After every row comes roughly how far along a hidden order it lies, from 0 to 12.
[ 12  27  -2  -4  13  33   2   2 -25  11  11   4  15  22 -16 -24  11 -11
 -25   0  35  -2]	1
[ 10  -9 -11   3  -3   0  10  -5  17  35 -15   2  -5  -5 -21  29 -27  32
  14   3  19 -16]	10
[ 16  35  -4  -6  18  43   3   5 -30  24  12   6  20  26 -20 -22  17  -9
 -36   1  55  -4]	0
[  4  14   0  -3   6  14  -1   2 -17   2   9   2   8   9  -5 -15  15 -10
  -9   0  12   0]	2
[  1  -9  -6   1  -4  -6   4  -4  17  17 -10   1  -1  -5  -8  18 -17  22
  14   3   9  -8]	9
[  0  -6  -1   1  -1  -5   1  -2   5   4  -3   0  -3  -4  -2  11 -10   4
   8   1   2  -3]	7
[ 15 -11 -16   4  -2   5  14  -9  21  48 -20   3   0  -2 -28  38 -34  42
  20   3  30 -21]	11
[  9  24  -2  -4  12  30   2   3 -22  13  11   3  15  20 -10 -20  13 -12
 -23   0  30   0]	1
[  5   8   1  -1   3  13   2   0 -13  -6   6   0   1  10  -9 -12  10  -5
  -9  -2   9   0]	3
[ 10  -9 -17   3   1   0  11  -7  34  54 -22   6   4  -9 -26  42 -42  48
  13  10  45 -22]	12
[  8   3   0   0  -1   9   2  -1 -12  -3   2  -2  -2   9  -8 -11  10  -3
   1  -5  -7  -1]	4
[ -1  10   1  -2   4   6  -1   3  -7   7   6   2   7   4   2 -10   4  -6
 -12   1   9   3]	3
[  5  16   0  -3   8  18   1   3 -17   6   8   2   7  11  -6 -14  11  -8
 -19  -1  20  -1]	2
[  5  18   1  -3   9  19   0   3 -15   7   7   2   9  12  -5 -16  18  -8
 -15   0  19   1]	2
[  1   7   0  -1   4   9  -2   2  -7   0   5   1   6   6   3 -11   4  -6
 -10   0   8   2]	4
[  8  23   0  -4  13  30   0   3 -19  12  10   4  14  18  -9 -18  14 -11
 -24   0  29  -1]	1
[  3   2  -1   0   0   1   1   0  -3 -14   0  -1  -3   3  -2   0   1   2
   2  -2  -1  -1]	5
[  6 -11  -8   3  -3  -7   8  -5  17  27 -13   1  -1  -6 -19  23 -21  27
  15   3  16 -12]	10
[ 2  0  0  0 -1  0 -1  0 -2  4 -3  0 -1  1 -1  2  1  3  0  1 10  0]	5
[  8  -6  -4   3  -4   7   7  -5  -4   1  -6  -2 -10   5 -13   0  -2  10
  10  -5  -2  -7]	7
[  2  -8  -4   1  -2  -5   3  -3  12   8  -7   2  -2  -5  -4  16 -13  13
  11   2   2  -5]	8
[ 2  0  1  0 -2  9  1  0 -3 -1  1  0 -1  2 -1 -4  3  1 -1 -2 -5  1]	5
[  4  -8  -9   2  -3  -5   7  -5  16  28 -14   3   2  -8 -15  29 -25  26
  13   4  21 -13]	10
[  4  -8  -9   2  -2  -5   7  -5  19  26 -14   2  -2  -8 -16  29 -22  25
  13   4  14 -12]	10
[ 4 -4 -9  2 -3 -4  4 -3  9  7 -5  0 -5 -3 -7  9 -9 13  9  0  8 -3]	7
[ 17 -13 -19   4   8   7  16 -10  28  57 -22   4  -1  -3 -38  46 -39  48
  20   5  46 -25]	12

New part:
[ -5   5   0  -5  -6   1   4   1   2   3  -2  -4   0  -1  -6   2 -28]	6
[16 -9 -2  9 -2  0 19  5 -7 -3  9 -3  1  4  5 -2  9]	0
[ -2  -3  -2   5  -9  -2  -6 -16   6  -4   2   1  -1   0  -2  -1   9]	12
[ 16 -12  -6   4   3   1  15 -12   2  -3   5  -6  -1  -2   2  -3  15]	4
[  9  11   5   4   0   2  12   7  -1  -2   1  -1   2   2  -5   2 -27]	0
[  2 -17  -6  -6  23  -3 -42  19   7  -2 -12  -1  -3  -5   1   0  16]	12
[ -2   7   2  -6  -1   2   7  -2   2   3  -4  -5   0  -1  -5   1 -17]	5
[  1  10   5  -4  11   0  -9  16   1  -3  -6   1   0  -3  -1   1 -12]	3
[  9   2  -2  -1  -2   1  10  11   4   0  -2  -6   0   3  -8   1 -27]	7
[  9  -7  -1  -1   1   2  17   6  -4   2   4  -3   1   2   3  -1 -14]	1
[ 11 -18  -8   6  -6  -2   9  -5   2   0   2  -3   0   3   0  -1   6]	9
[  0 -12  -7  -5   2  -2  -4  15   1   4  -3  -2  -1   0   0   0  -5]	7
[ 24 -22 -10   6  10  -2   2  25  -1  -3  -1  -4  -2   3   5  -2  13]	5
[ 21 -28 -10  -4   9   0  -2  -1   5  -2  -4  -9  -3  -1   4  -2   4]	11
[14  3 -2 -1 -1  1 11 -7  4 -4 -1 -7 -1 -1 -5  0  7]	6
[ 30 -22  -7   4  15   0   3  20   1  -4   1  -6  -2   2   5  -3  10]	4
[ 10  -6  -2   1  -9  -1  16   6  -4   3   3  -3   2   4   0   0 -15]	3
[ -6  -1  -3  -6  -3   0   0  -4   3   4  -4  -3  -1   0  -4   2 -19]	9
[ 2  0  2  7 -3 -1 10 -5 -3 -1  8  4  1  1  4 -2  8]	3
[  8  -1   2   3  -6   2  18  -4  -1   0   7  -3   1   2   0  -1 -15]	3
[ 10   0  -1   0  11   0  -4  20   3  -2  -4  -1   0   1  -3   1 -24]	5
[ -2  -6  -2  -2  -5  -1   9  10  -3   4   4  -2   0   1  -1   0 -15]	5
[ 8  5  4  4 -7  2 18 -2 -2 -2 10  0  1  2  1 -2 -5]	0
[-10  15   5  -6  -8   1   3  -4   5   3  -1   0   1   1  -6   1 -22]	6
[ -7  15   4   0  -5   1   6  -3   3   0   2   1   1   0  -4   2 -24]	4
[ -1   2   1   2 -15   0  19  -6  -4   5   6   0   2   3  -1   0 -14]	2
[ -2   7   4  11 -16   1  23 -15  -5  -1  15   3   3   4   2  -1   8]	0
[ 14  -4  -4   1  -7   0  23   1   3   1   6  -7   0   5  -5   2 -25]	5
[  5   7   2  -6 -13   2  15  -8  -2   5   2  -7   1   1  -7   2 -41]	4
[ -2   7   0  -3   4   2   4  -3   5   0  -2  -3   0   0  -6   1 -14]	7
[ 1 -9 -5  5 -6 -3  2 -7  3 -1  2  2  0  2  0 -1 10]	9
[ 7 -7 -2  0 -4 -1 11  9 -3  2  4 -1  0  2  2 -1 -9]	4
[ -9   5   2  -6  -6   0   5  -3  -4   7   0   1   1   2  -3   3 -27]	4
[  3   3   1  -2  -7   1   4   8  -1   3  -3  -4   1   2  -6   2 -37]	6
[  6 -22  -9  -3   9   0  -1  -7   3   5   1  -2  -1   0   8  -2   9]	8
[20 -8 -2  4  0  1 13  3 -1 -4  5 -4  0  2  3 -3 -1]	3
[14 -9 -3  9  0 -1 15 -1 -4 -4  7 -2  0  3  6 -2 14]	2
[ 30 -13  -6   0  10   1  13  14   3  -3  -4 -11  -1   1  -3   0   2]	4

Part 3:
[  8  15 -28 -16 -19 -17  -6 -11 -13  -8  -6   8  -5 -20 -17   0 -11  11
  34 -20 -19  -6  -2   7 -11   1 -10   4  20   7  -5 -42  15]	11
[ 15   2  -1 -27  -6 -14  -5 -10  25 -17  26  -3  -2  -6 -12 -11  13  10
  -1 -12  -4  -6  -4  13 -25  -1  18  13  -4  -3 -16   1   5]	8
[ 23 -31   0  12  39  -1  -6  -7 -23  34   3  -6  -6  10  16 -12  18  -4
  -5  10  -5   7  -6 -14  14  14  21  -3  -4   9 -11  33 -14]	0
[  7  12 -23 -20 -13  -7  -5 -15 -11  -4 -12   3   2 -24  -4   5 -13   7
  33 -17 -15 -11 -13   0 -12   2 -20   9   3   5  -5 -41  10]	12
[  0  -4   0  -5 -13 -10   2  -3  -1 -12   7   0  -2 -16 -10  -7   2   6
  15 -12 -10  -7   7  11 -10  -5   8   3   0  -5  -1 -25   0]	9
[ -2  14  11 -16  -3   3   6  10  23 -12   5 -12   0  -9  -7  -4  -3   1
   1  -2  -9 -10   2  13 -12  -7  -9   4  -3 -17 -15 -33  -2]	9
[  9  -6  13  -2  26 -14  -2  -7  -4   0   7 -12   6  25   5   7   4   3
 -12  -9  -3   2 -15  10   2  14  27  11  -9   5   0  26 -12]	3
[-60  39 -18  29 -53  32  21  40  17 -12   0  34   5 -34  -6   2 -11  -6
 -26  28  28   4  38  -1  -1 -49 -34 -20  -9 -17  41 -28  28]	9
[ 25   5  -7 -18  24 -27 -13 -12 -16   8   6 -12  -5  -4 -13   0  -2  -1
  35 -17 -22 -15  -3  14   1  17   3  16   9  -1 -32 -21   6]	10
[ 44 -12 -12 -39  11 -28 -15 -29  -9  -3  -2 -25  -3  -4 -19  -5   2  17
  39 -38 -33 -14 -24  14 -23  23   8  29  23  12 -35 -35   4]	11
[  2  -5   4  -1   8  -8  -7  -3  -2   1   7  -3   4  18  -3   2   1   1
 -16  -1  -1   2 -13   7   7  10  22   4 -11   4   2  20 -11]	4
[ 20   6  -8 -32  18   9   3 -14  26 -24 -14 -11   9 -25  -9   1 -14   6
  27 -19  -4  -2 -30  -2 -31   4 -30  12  24   1 -16 -46  -7]	12
[  5 -20  13  25   9   0   0  -4  -7  20   0  -3   1   5  16 -17  17   1
  -1  15  14  17   9   0  -2   2   5  -6 -12   9  -1  -1 -10]	0
[ 17  -2  -2  -7  -8 -21 -18  -9 -13   0   2  -1  -9   9  -2  16   3  -9
  10 -21 -17  -6  -2   9  15  15  33  10  -8   2 -13  10   1]	6
[-14  24  -4   6 -13   0   0  12  -8  -4 -13 -12   5 -19 -11   9 -18  -2
  18  -5 -18 -17   6  10  13   7 -29   1  12 -14  -6   7   6]	10
[ 16  16 -30  -9 -24 -29 -16 -17 -29   1   1   7 -10   3 -19   2  -1   9
  39 -25 -26  -4   6   9   1   7   3  10  16   9  -9 -50  18]	10
[ 12  -4   4 -18   7 -13  -2  -5  11  -7  17  -5  -8   0  -2  -5   6   1
  -2 -14  -8  -8  -8  10   2   5  25  10   2  -8  -8   0   3]	7
[ 14  -8 -22 -15 -16 -26  -9 -17  -5  -7  14   5 -13 -14 -17  -9   8  12
  24 -21 -16  -3   6  11 -13   1  14  13   5   6 -14 -23  17]	9
[ 17  15  -7 -14  -9 -17  -8   8 -15  -1   0  -5  -2 -14 -11   0  -4   5
  25 -18 -17 -12   2   1   1   6  -4   9   9  -1 -15   2  11]	10
[ 13  -7  17 -30  14  -6   1  -4  34 -19  19 -20  -3   7  -5  -2   9   6
 -15  -4  -3 -12 -17   3 -12   6  25   4 -12 -10 -16  11  -7]	7
[  6  -4   1 -14  -3  -9 -12   0   7  -4  11  -6  -5   7  -4  13   0  -4
   2  -5 -11  -3  -4  11  13  12  22  10 -11  -6 -14  17  -4]	6
[ 15  -2  -9 -19 -19  11  -4 -13 -10  -4  -1   4  -3 -18 -17  -3  -5  16
  10 -18 -16  -4  -5   6 -16  -2 -12   6  16   5  -1 -37   4]	11
[ 13  -5  11 -14  10 -15  -9  -7  -2   0  14  -9  -1   7   1  11   4   3
  -2  -9  -9  -2  -6   7   4  13  31   7  -9   5  -7  14 -11]	4
[ 10  13 -10 -24  13 -10  -3  -6  12 -15   3  -7  -2   2 -15 -10   2  13
  13 -13   0 -11  -9  11 -17  -4  -6  17   5  -3 -10 -27   5]	10
